Each row was made from one small tree. The marks that hang from a mark follow it in brackets, in alphabetical order. Every link used is in the known rows. Write each row's tree.
Known rows
U(D(R(G))): [-1.19  0.32 -1.25 -2.10 -1.80 -0.84  1.69 -1.53 -0.41 -0.99  0.92 -0.76
 -0.58  0.10 -2.70  0.37  0.86 -0.31 -0.12 -0.94  0.27  0.31  0.06 -1.46
 -0.36  1.53 -0.83  0.06 -2.15 -1.15 -1.74  0.11  0.56 -0.18  0.80  1.91
  0.80 -0.36 -0.54  1.43 -1.08 -0.54 -1.44 -4.09]
Z(H R U W(T)): [-3.35  1.44  1.86  0.23 -1.25  1.03  2.20  2.18  1.73  1.03 -1.31 -0.24
 -4.17  1.09  0.52 -1.29 -0.62  1.77  0.70 -0.68 -2.19 -0.04  0.70 -2.30
  0.82  2.35 -1.82 -0.17 -5.54 -3.43 -2.04  0.37  1.33  0.83  0.18 -0.29
  2.54 -0.48  1.21  4.04 -1.43 -0.88  0.78 -0.59]
G(R(H(D(Z) N W) M)): [-0.91  0.51 -2.38  0.70 -2.79 -2.15  2.76  1.05  0.65  1.24 -0.44 -2.86
 -0.80  1.62 -3.31 -0.58  0.82 -0.54  2.09 -1.72 -0.52 -0.57 -0.73 -0.35
  1.74  0.14  1.27 -0.56  0.08 -2.82 -2.49 -0.86  0.00 -0.78 -2.26  2.09
 -2.53  0.84 -0.82  0.72 -0.48 -0.54 -1.39 -1.90]
W(T(D(R))): [-0.99  0.75 -0.39 -1.91 -0.47 -1.55  0.38 -1.53 -0.69  1.32 -1.24 -0.94
 -0.99 -0.76 -1.31  2.18 -0.47  0.79  0.78 -0.66 -0.37 -0.36 -1.07 -1.55
 -0.40 -1.05 -0.43 -0.19 -2.05 -1.64 -1.81  0.69  0.07  0.59  0.67 -0.07
  0.89 -0.64  0.91  1.46 -1.89  0.44 -1.55 -2.00]
D(Z(H(N) R(G M) U)): [-3.03  1.43 -0.44  2.49 -0.43  1.29  2.03  0.53  1.31  0.63 -0.54 -1.86
 -2.47  1.36 -0.62 -1.83  1.54 -0.16  3.41  0.24 -1.60  0.99  1.48 -2.80
  0.72  2.05 -2.08  0.54 -2.09 -3.55 -2.89 -0.67  0.18 -1.55  1.33  0.21
  0.88  0.73  1.39  2.84  0.74 -2.37 -1.03 -2.57]
W(T(D(R(H(N))))): [-1.37  1.05 -0.90 -1.40 -0.95 -2.04  2.11 -0.69 -0.91  1.50 -0.66 -2.21
 -1.24 -0.93 -1.14  2.48 -0.82 -0.18  1.81 -1.06  0.03 -0.32 -1.27 -1.18
  0.37 -1.06  0.60  0.12 -3.04 -1.89 -1.92 -0.08 -0.81 -0.09  0.48  0.11
  0.70 -0.17  0.89  1.51 -1.02  0.14 -2.45 -1.94]
W(H(D(Z(R(G M)))) T): [-2.40  1.25 -0.57 -0.18  1.71 -0.89  2.11  0.33  0.59  1.57 -2.47 -2.08
 -2.28 -1.31 -1.41 -0.83  0.08  0.05  3.56  0.28 -1.00  0.12 -1.44 -0.96
 -0.13 -1.41 -1.62 -0.30 -2.48 -3.70 -2.44 -0.08 -1.09 -1.44  1.22  2.30
 -1.61  0.51 -1.02  0.76 -0.61  0.06 -2.61 -1.89]
H(D(Z(R(G M) U)) W): [-1.94  1.72 -1.46 -0.46 -1.46 -0.37  1.90  0.42  1.59 -0.15 -1.98 -1.24
 -1.87  2.38 -3.22 -1.21  2.35 -0.36  0.59 -0.99 -0.37 -0.36 -1.46 -1.75
  1.00  1.82 -2.52  0.38 -0.18 -4.40 -1.35 -0.58  0.93 -1.39 -0.14  1.20
 -1.43  0.13 -1.67  0.70 -1.08 -2.29  0.39 -1.34]
W(H(D N(G M))): [-1.42  1.63 -0.58  0.01 -0.73 -1.10  4.29 -1.15  0.20 -1.08 -3.52 -0.21
 -2.12 -1.54 -2.51 -0.41  0.88 -0.50  3.74  0.07  0.15 -0.47 -1.73  0.71
 -0.26 -0.22  1.44 -0.56 -4.08 -3.72 -0.81 -0.20 -2.04 -2.21  0.15  1.65
 -1.11  0.75 -1.23  0.78 -0.45 -0.14 -3.09 -0.02]
D(Z(W(T))): [-2.19 -1.62 -1.69 -1.35  2.31  0.28  0.86 -0.97 -0.10  2.54  0.07 -1.03
 -1.29 -0.53 -1.20 -0.83  0.31  3.24  3.69 -0.93 -1.37  0.82 -0.19 -2.40
  0.91  0.60 -1.18 -0.99 -1.28 -2.48 -2.22  0.83 -0.34  0.42 -0.24  0.58
 -0.12  1.40  0.70  1.48 -1.69  1.32  0.58 -0.66]
M(H(N W) R): [-0.38  2.03 -0.04  1.45 -0.90 -2.27  3.80  0.52  0.81 -2.46 -2.71  1.02
 -0.49 -0.11 -0.04  1.15  0.00  0.62  1.42 -1.23 -0.04 -0.79 -1.38 -1.54
  1.95  1.69  1.81 -0.33 -3.01  0.08 -1.05  0.98 -1.17 -1.06 -0.84  0.74
 -0.15  1.12  0.73  0.90 -0.71 -0.72 -1.58  0.67]
W(H T(D)): [-1.33  0.77  0.28 -1.38  1.63 -2.05  2.13 -1.24 -0.49  0.94 -2.18 -1.39
 -0.88 -2.37 -0.13  1.00 -1.04  0.49  2.95  0.03 -1.07  0.12 -1.26 -0.23
 -0.79 -1.18  0.04 -0.99 -3.32 -2.07 -1.68  0.68 -1.31  0.17  0.86  1.13
 -0.77  0.11  0.32  2.04 -1.40  0.59 -2.77 -0.39]
N(H(D(R) W(T)) M): [-1.70  3.00  0.11 -1.91 -1.94 -0.75  2.44 -0.93  0.50  0.30 -3.94 -0.25
 -0.81  1.24 -4.77  1.37  0.46  1.87  1.75 -2.11 -1.14 -2.01 -2.65 -0.97
  2.34 -0.88 -0.15 -2.41 -1.67 -4.36 -1.48 -0.14 -0.03 -0.03  0.14 -1.32
 -1.88 -0.34 -1.28  1.13 -2.57  1.55 -1.23 -1.08]
H(D(R Z(W)) N): [-1.65  0.12 -3.29 -1.46  0.64 -1.05  3.25 -0.45  0.53  1.12 -1.40 -1.84
 -1.52  1.21 -3.58  1.26  1.19  0.45  3.03 -1.57 -0.28 -0.08 -1.55 -2.02
  0.48  1.22  0.28  0.39 -2.04 -2.20 -1.13 -0.67 -1.39 -2.37 -0.70  0.12
  1.03  0.54  0.08  1.05 -0.25 -0.02 -1.83 -0.63]
W(T(D(R Z))): [-1.47  0.28 -1.31 -1.81  0.84 -1.54  0.37 -1.82 -0.44  2.02 -1.01 -1.96
 -0.70 -0.76 -1.49  1.76 -0.24  1.31  2.10 -0.56 -0.68  0.24 -0.82 -2.64
 -0.37 -0.97 -1.11 -0.21 -1.38 -1.98 -2.59  0.81 -0.24  0.46  1.18 -0.16
  0.59 -0.15  1.55  1.30 -1.79  0.48 -1.57 -2.22]
N(G M Z(H W)): [-2.49  0.84  0.27 -0.53 -1.92  0.74  3.06  0.15 -0.41  1.22 -1.49  2.19
 -4.40 -1.49 -3.13 -2.32  1.69  2.94  0.47 -0.41 -0.35  0.36  0.01 -3.18
 -0.50  1.08  0.67 -0.94 -3.09 -5.53 -2.87  0.84  0.96  1.04  0.65  0.78
  1.77 -0.14  0.10  2.80 -3.48  1.01  1.30 -0.58]
T(D(R(G M(H)) Z)): [-0.04  1.25 -1.88 -0.68 -0.67 -1.64  0.78 -0.95 -1.10  0.63  0.03 -3.40
  0.51  1.19 -2.83  1.32  1.43  0.76  1.24 -0.16 -0.28  0.80  0.44 -1.77
 -0.18  0.30 -1.86  0.29  0.16 -1.61 -3.62  0.25  0.39 -0.18  0.81 -0.73
  1.08 -0.94  1.24  2.15 -0.46 -0.06 -2.00 -3.35]
M(H(D(R Z))): [-0.71  0.22 -1.51 -0.39  0.19 -2.74  1.55 -1.44  0.47  0.00 -1.46 -2.13
 -0.38  1.00 -2.43  1.11  0.38 -0.10  0.88 -0.48 -0.32 -0.69 -1.72 -1.52
  1.58  0.98 -0.62 -0.27 -1.65 -3.00 -2.67  0.22  0.30 -1.20  0.71 -0.27
  0.94 -0.21  1.18  0.22 -1.35  0.79 -1.14 -1.16]
G(R(H(D N) M)): [-0.31  0.70 -1.27  1.25 -3.22 -1.50  1.76  0.89 -0.40  0.87  0.01 -2.21
 -1.00  1.05 -2.76 -0.27  0.29 -1.22  1.34 -0.91 -0.07 -1.06 -0.35  1.00
  1.47 -0.34  1.94  0.04 -1.13 -2.75 -1.93 -1.01  0.13 -0.77 -2.09  2.24
 -0.94  0.31 -0.79  0.99 -0.22 -0.31 -1.32 -2.11]
N(M Z(U)): [-2.52  1.71  1.47  1.16 -0.99  1.51 -1.27 -0.73  0.08 -0.28 -1.11  0.94
 -1.67  0.50 -1.65 -1.69  0.90  2.07  2.05 -0.21 -0.33 -0.28 -1.01 -1.86
  0.17 -0.54  0.97 -0.61 -2.26 -3.96 -2.44  0.07 -0.17  0.30  0.69  0.93
  0.90  1.77 -0.66  3.15 -2.46 -0.47  1.50  0.80]
G(R(D H)): [-0.70  0.28 -0.69 -0.36 -3.14 -1.82  0.83 -0.22 -1.77  0.82  0.77 -2.07
 -0.94 -0.04 -2.60 -0.91 -0.43 -0.34  1.43 -0.91  0.33 -0.07  0.49 -0.24
  0.78  1.93  0.33  0.39 -1.78 -2.82 -2.87 -0.48 -0.19  1.49 -1.14  2.24
 -0.88 -0.25 -0.10  0.23 -0.22 -0.35 -0.74 -2.94]
Z(U(H(D N)) W): [-1.65  1.18 -0.42 -0.30  0.37  0.20  3.25  0.72  1.02 -0.82 -0.15 -1.15
 -2.23  1.68 -2.22  0.50 -0.07  0.48  1.91 -1.60 -1.09 -1.83 -1.13 -0.38
  1.13  2.37 -0.94 -0.25 -5.15 -3.95  0.93 -0.99  0.78 -1.24 -2.54  0.26
  1.28  0.94 -1.45  1.91 -0.40  0.55  0.29  1.41]
N(G H(D) M(R) Z): [-0.95  4.08  0.09  0.27 -0.98  0.06  2.88  0.07 -1.04 -0.47 -3.78  2.95
 -3.38 -1.79 -5.25 -0.86  1.72  0.84  0.97  0.57  1.03 -1.44 -1.24 -2.77
 -0.58  0.39  1.43 -0.38 -2.87 -6.22 -1.00  0.60 -0.16 -0.05  1.49  0.93
  1.84 -0.62 -0.28  0.63 -4.05  0.39  1.22 -0.58]
U(D(Z) H(N W(T)) R): [-3.77  1.71 -2.11 -0.98  2.35 -3.01  6.99 -0.42  1.63 -0.72  0.92 -1.11
  0.00 -1.33 -2.33  0.64 -0.81  1.12  3.37 -2.94 -1.19 -1.49 -1.11 -4.46
  2.20  1.10 -1.33 -0.33 -3.93 -2.27 -0.35 -0.68  0.96 -1.15  0.31  2.73
 -2.38  1.34  0.12  0.43 -0.87  0.36 -3.18 -1.52]
D(R(H(N) M) Z): [-1.11  0.25 -3.09  0.42 -0.37 -0.88  1.36 -0.27  0.87  2.47  0.75 -5.03
  0.31  1.54 -2.20  0.57  1.26  0.82  4.04 -1.49 -0.85  0.74  0.31 -1.21
  2.15 -0.80  0.69 -0.68 -0.45 -0.47 -4.23 -1.19 -1.65 -0.42  0.30 -0.64
 -0.52  1.86  1.84  1.65  0.42  0.06 -2.20 -3.70]
Z(H R U): [-2.45  1.51  1.55  1.30 -1.70  0.58  1.23  0.17  1.82 -0.44 -1.90 -0.03
 -2.77  1.18  0.41 -1.44  0.29 -0.78  0.08  0.17 -1.72  0.02  0.98 -1.76
  0.85  3.05 -0.99  0.06 -4.23 -3.16 -1.94 -0.43  1.13  0.38  1.42 -0.37
  2.31 -0.57  2.02  3.23 -0.65 -2.47  0.40 -1.51]
U(D(Z(H)) R(G M)): [-2.03  1.10 -0.41  0.05 -0.60 -0.28  3.50 -0.72 -0.59 -0.05  2.37 -1.79
  0.01 -0.51 -2.48 -0.99  1.74  1.62  1.65 -1.20 -0.54 -0.57  1.57 -2.64
  2.19  2.29 -2.62  0.75 -0.98 -2.43 -2.40  0.06  2.07 -0.77  1.96  2.64
 -0.45 -1.25  0.64  2.02 -1.40 -0.46 -1.70 -5.18]
T(D(R(H(N W)) Z)): [-0.94  0.70 -3.33 -2.12 -0.49 -2.76  3.19 -0.90 -0.19  1.26 -0.64 -4.02
  0.31  0.67 -2.65  1.77  0.80 -0.13  2.29 -1.66 -0.21  1.03 -0.53 -2.14
  0.64  1.20  0.36 -0.10 -1.13 -1.33 -2.88 -0.66 -1.26  0.04  0.40 -0.80
  0.07 -0.01  1.71  1.93 -0.35 -0.96 -2.28 -2.05]
G(R(D(Z) H(W))): [-1.41  0.03 -2.04 -0.91 -2.48 -2.45  1.84 -0.17 -0.67  1.37  0.35 -2.91
 -0.65  0.52 -3.21 -1.33  0.15  0.45  2.44 -1.68 -0.16  0.51  0.14 -1.81
  1.09  2.37 -0.45 -0.19 -0.42 -3.00 -3.56 -0.28 -0.38  1.43 -1.19  2.07
 -2.52  0.38 -0.02 -0.06 -0.52 -0.59 -0.82 -2.78]
Z(H(N) R U W): [-3.15  1.66  0.86  1.11 -1.48  1.07  3.84  2.27  1.66 -0.19 -1.21  0.02
 -3.66  1.79  0.19 -1.33  0.17  0.58  1.55 -0.72 -1.90  0.45  1.14 -1.82
  0.71  3.64 -0.27  0.35 -5.71 -2.62 -1.27 -0.54  0.28 -0.48 -0.46 -0.46
  3.01  0.09  1.31  4.69  0.20 -2.05 -0.08  0.42]
G(R(H(W))): [-0.83 -0.81 -1.79 -0.86 -3.09 -2.59  1.61  0.28  0.44  0.61 -0.93 -1.39
 -1.34  0.74 -2.43 -1.16  0.02 -0.18  1.34 -1.92 -0.49  0.17 -0.33 -0.85
  1.09  1.95  1.57 -1.78 -0.75 -1.90 -2.65  0.11  0.16  1.00 -2.17  1.74
 -1.72  0.20  0.07  0.63 -1.31 -0.19 -0.47 -2.18]
Z(D H R U W): [-3.80  1.25  1.86 -0.30 -1.32  1.28  3.23  1.69  0.45 -0.42 -0.63 -0.98
 -3.99  2.02  1.14 -1.67  0.74  1.78  1.01 -0.33 -1.74 -0.06  1.83 -1.44
  0.97  4.99 -2.69  0.78 -5.07 -4.93 -1.93  0.10  1.50  0.03  0.45 -1.10
  3.65 -2.04  2.04  5.30 -0.34 -2.45  1.57  0.33]

Write each row's tree
[-1.49  0.95 -1.21 -1.33  0.67 -2.56  3.77 -0.52  1.38 -0.88 -1.23  0.19
 -0.42 -0.10 -2.62  0.14  0.17  1.34  1.33 -3.03 -1.15 -1.82 -1.00 -2.46
  2.65  2.59 -0.58 -1.76 -2.31 -1.35 -0.27 -0.70  1.43  0.42 -1.10  0.67
 -1.59 -0.17  0.45  0.10 -1.22  0.94 -1.26 -1.48]
U(H(W) R)
[-1.69  0.34 -1.02 -1.08 -1.03  0.05  2.44  2.31 -0.52  1.14  0.12 -0.86
 -1.95  0.59 -0.88 -2.07 -0.09  0.70  0.46 -0.91 -0.36  1.29  0.79 -0.09
  1.65  1.99  0.85  0.16 -3.95 -1.64 -2.15 -1.09 -0.36  1.63 -0.79  0.86
  1.69  0.38  0.36  2.97  0.11 -0.79  0.99 -0.80]
Z(R(H) W)
[-1.86  2.30  0.03 -0.93 -2.65 -0.36  3.56 -1.29  0.05  0.06 -3.21  1.80
 -2.52 -0.85 -4.12 -0.71  1.14  2.34  2.78 -0.86 -0.52 -0.96 -1.04 -1.46
  0.97 -0.32 -0.29 -2.87 -1.87 -5.43 -1.53  1.22  0.49  0.70  0.19 -0.69
 -1.94  0.27 -0.49  0.39 -3.31  1.43 -0.20 -1.35]
N(G H(W(T)) M)
[-3.63  0.55 -0.30 -1.81  2.76 -0.28  3.29  0.56 -1.82  2.33 -0.20  1.19
 -3.40 -0.74 -1.89 -0.51  0.38  2.44  3.32 -0.57 -1.09 -0.28 -0.62 -2.94
 -0.24  1.68 -0.13 -1.45 -2.03 -6.02 -1.37  0.37  0.18  0.06  0.41 -0.22
  2.29 -0.44  1.00  3.60 -3.09  1.16  1.78  1.99]
N(H Z(D W(T)))
[-0.81  0.02 -0.32 -1.51 -1.26 -1.25  2.17 -1.81  0.67  0.89 -2.35 -0.94
 -1.90  0.25 -2.31  1.39  0.83 -0.88 -1.11 -1.20 -1.16 -1.30 -1.08 -1.30
  1.58  2.23 -0.29 -0.46 -2.28 -3.33 -1.47 -0.49  0.97 -0.48  1.09 -0.53
  1.27 -1.90  1.11  1.12 -1.67  0.17 -1.11 -2.74]
Z(H(D(R)))
[-0.12  0.91  0.37  1.19 -1.72 -1.06  1.09 -0.56  0.40 -0.20 -0.14 -0.43
  0.72  1.45 -0.87  0.04  1.11  1.25 -0.09 -0.77 -1.11 -0.93 -0.74  0.85
  2.65 -0.77  0.07 -1.18  0.06 -1.55 -2.17  0.10  1.22  0.35 -0.80  0.11
 -1.47  1.14 -0.20  1.86 -1.24  0.51 -0.13 -0.49]
R(M(H(W)))
[-0.06  1.47  0.67  1.73 -3.16 -1.38 -0.25 -0.21 -1.34 -0.01  0.81 -0.89
  0.26  1.19 -2.22 -0.63  0.08  1.02  0.49  0.02 -0.47 -0.76  0.75  0.24
  0.57 -0.03 -0.59  0.44 -0.40 -2.07 -3.15  0.27  1.09  1.17 -1.34  1.73
 -0.86  0.06 -0.21  1.15 -0.32  0.20 -0.90 -2.04]
G(R(D M(H)))
[-0.65  0.86 -1.73 -1.37 -0.04 -1.27 -0.04 -1.89  0.19  0.49 -0.70 -3.24
  0.25  1.44 -2.27  1.40  1.01  0.76  2.01 -0.43 -0.58  0.61  0.15 -2.27
 -0.74  1.32 -1.33  0.10 -1.16 -1.50 -2.66  0.38 -0.20  0.28  0.86 -1.23
  1.70 -0.41  2.15  2.40 -1.25 -0.97 -0.90 -2.03]
T(D(R Z(U)))
[-2.29  0.50 -0.13  0.45 -1.39 -0.75  2.38 -0.75  1.07  0.73 -1.12  1.45
 -5.20 -1.16 -2.03 -1.64  1.83 -0.44  0.59  0.40 -0.11 -0.05 -0.18 -3.87
 -1.69  2.83 -0.10 -0.63 -2.64 -5.81 -2.04  0.87  1.40 -0.12  1.40  0.78
  2.58 -0.24  1.69  1.45 -3.81 -0.93  1.45 -1.12]
N(G Z(H U))
[-2.28  1.24 -1.14 -1.11  0.46 -2.24  3.80 -0.04  0.80  0.60 -3.34 -1.79
 -3.11 -1.31 -1.99  1.46 -0.38 -0.82  4.41 -1.01 -0.33 -0.47 -2.70 -1.10
 -0.76 -0.72  0.18 -0.80 -3.87 -2.46 -1.48  0.00 -2.37 -2.95  0.17  1.63
 -0.92  0.26 -1.10  0.35 -0.34  0.49 -4.82 -1.58]
W(H(D(R(G)) N) T)
[-2.28  1.17 -0.09 -0.33  0.83 -0.50  0.35 -0.87 -0.28  1.20 -0.92 -1.16
 -1.34 -0.62 -0.31  0.29 -0.46  0.66  2.06  0.40 -0.66  0.31 -0.36 -2.36
 -0.44 -0.48 -1.66  0.70 -2.56 -3.29 -1.92  0.56  0.22  0.32  1.35  0.52
  0.98  0.21  1.19  1.92 -1.49 -1.03 -0.32 -0.88]
W(T(D(Z(R U))))
[-2.06 -0.48 -1.05 -1.31  2.33 -0.71  1.95  0.61 -0.02  1.57 -0.82  0.85
 -2.30 -0.93 -1.55 -1.69  0.61  1.84  2.24 -0.69 -0.97  1.20 -0.87 -2.04
 -1.12  1.16  1.68 -1.42 -2.20 -2.05 -2.04  0.08 -1.14  0.56 -0.43  1.66
  1.12  1.32 -0.04  3.29 -2.18  0.70  0.53  1.49]
N(Z(W(H)))
[-1.43  2.60  0.72 -0.24 -2.02  0.70  3.42  1.14 -0.37  0.19 -3.01  2.37
 -4.60 -1.85 -3.59 -1.41  1.73  2.60 -0.76 -0.35  0.48 -0.84 -0.56 -3.33
 -0.25  1.44  0.83  0.42 -4.06 -5.25 -1.95  1.08  0.61  0.53  0.83  1.55
  2.45 -1.08 -0.37  1.98 -3.85  0.43  1.38 -0.80]
N(G M(R) Z(H(D) W))
[-0.98  2.71 -0.53 -1.44 -3.14 -0.68  4.23 -1.47 -0.19 -0.81 -3.72  1.58
 -2.22 -0.03 -5.72 -0.51  2.06  0.80  1.08 -0.79  0.13 -1.67 -1.67 -0.51
  1.23  0.92 -0.21 -1.94 -1.66 -6.61 -0.48  0.35  0.88 -0.18  0.06 -0.46
 -1.50 -0.75 -1.36 -0.06 -3.17  0.75  0.18 -0.95]
N(G H(D W) M)
[-1.33 -0.67 -1.41 -0.87 -2.89 -2.70  1.60  0.50  0.55  1.17 -1.04 -1.39
 -1.90  0.20 -2.06 -0.79 -0.58  0.16  1.72 -1.95 -0.53 -0.09 -0.75 -1.30
  1.07  0.98  1.20 -1.83 -1.10 -2.25 -2.75  0.40  0.22  0.93 -1.97  1.96
 -2.06  0.31 -0.08  0.35 -1.71  0.23 -0.80 -2.26]
G(R(H(W(T))))
[-0.35  1.24 -2.14 -2.23 -2.13 -2.82  3.22 -0.56 -0.57  0.31 -0.89 -2.73
 -0.03  0.67 -2.43  2.27  0.53 -0.81  0.62 -1.76  0.19  0.28 -0.89 -0.75
  0.61  1.11  1.23 -0.08 -1.93 -0.98 -1.96 -0.76 -0.84  0.23 -0.23 -0.64
  0.51 -0.62  0.94  2.13 -0.47 -0.99 -2.28 -1.77]
T(D(R(H(N W))))
[-0.33  2.55  1.00  1.40 -0.04 -0.59  1.21  0.34 -0.85 -1.33 -0.06 -1.56
 -0.03  0.24 -0.59  0.23 -0.12  2.66  2.01 -0.16  0.12 -0.66  0.30 -1.74
  1.70  2.68 -1.70  1.50 -3.71 -1.58 -2.56  1.20 -0.68  0.64  0.26  0.65
  1.27  0.49  1.08  1.08 -0.77 -0.20  0.15 -0.50]
M(H R(D(Z(U W))))
[-2.21  1.01  0.86 -1.69 -2.25 -0.01  2.58  1.04  1.33  1.16 -1.44 -2.32
 -4.66  1.58 -2.40  1.20  0.35  1.46  0.69 -2.00 -1.28 -1.70 -1.16 -2.16
  0.92  3.03 -2.91 -0.53 -4.36 -4.73 -1.56  0.68  1.64 -1.10 -0.52 -0.52
  1.94 -1.97 -0.46  2.12 -2.50  0.81 -0.46 -2.22]
Z(H(D(R(G))) U W(T))
[-2.51 -0.22 -2.73 -0.74 -0.06 -0.73  2.24  0.45  0.15  1.18 -0.72 -1.94
 -1.81  0.15 -1.80 -2.37  1.15 -0.32  2.62 -0.75 -0.24  2.02  0.33 -2.70
  1.20  2.44 -1.04 -0.21 -0.99 -2.98 -3.26 -0.76 -0.66  0.00  0.82  1.24
 -0.71  0.73  0.55  0.82  0.20 -1.67 -0.30 -2.90]
D(Z(R(G H(W))))
[-2.57  0.76 -1.01 -0.61  0.50  0.21  2.78  0.78 -0.27  1.42  2.64 -2.23
 -0.03 -0.21 -0.95 -1.46 -0.14  1.33  0.90 -0.37 -0.84  0.81  0.93 -1.14
  1.52 -0.50 -1.01  0.95 -3.10 -2.47 -2.62 -0.55  0.58  1.13  0.97  2.55
  0.03  1.47 -0.13  2.94 -0.82 -0.53  0.21 -2.09]
U(D(Z(R(H M) W(T))))
[-1.51  0.34 -0.52 -1.12 -1.85  0.16  0.53 -1.05 -1.28 -0.03  0.03 -1.84
 -1.59  1.30 -1.34  0.37  2.22  1.29  1.87 -0.63 -0.02 -0.33  0.64 -0.33
  0.44  1.46 -1.97 -0.02 -0.16 -2.68 -2.57  0.18  0.40 -1.03  0.25 -0.43
  1.05 -1.50  0.56  2.11 -0.06 -0.74 -0.78 -3.22]
Z(D(R(G M)))
[-0.15  1.10  0.25  0.93 -3.09 -0.29 -0.94 -0.62 -1.35  0.63  0.72 -0.46
  0.01  0.94 -2.62 -0.90  0.62  1.10  0.69 -0.19 -0.47 -0.52  1.01  0.24
  0.01 -0.03 -0.50  0.51  0.15 -1.75 -2.55  0.00  0.75  1.43 -1.43  2.00
 -1.13  0.10 -0.62  1.11 -0.32 -0.28 -0.49 -2.67]
G(R(D M))
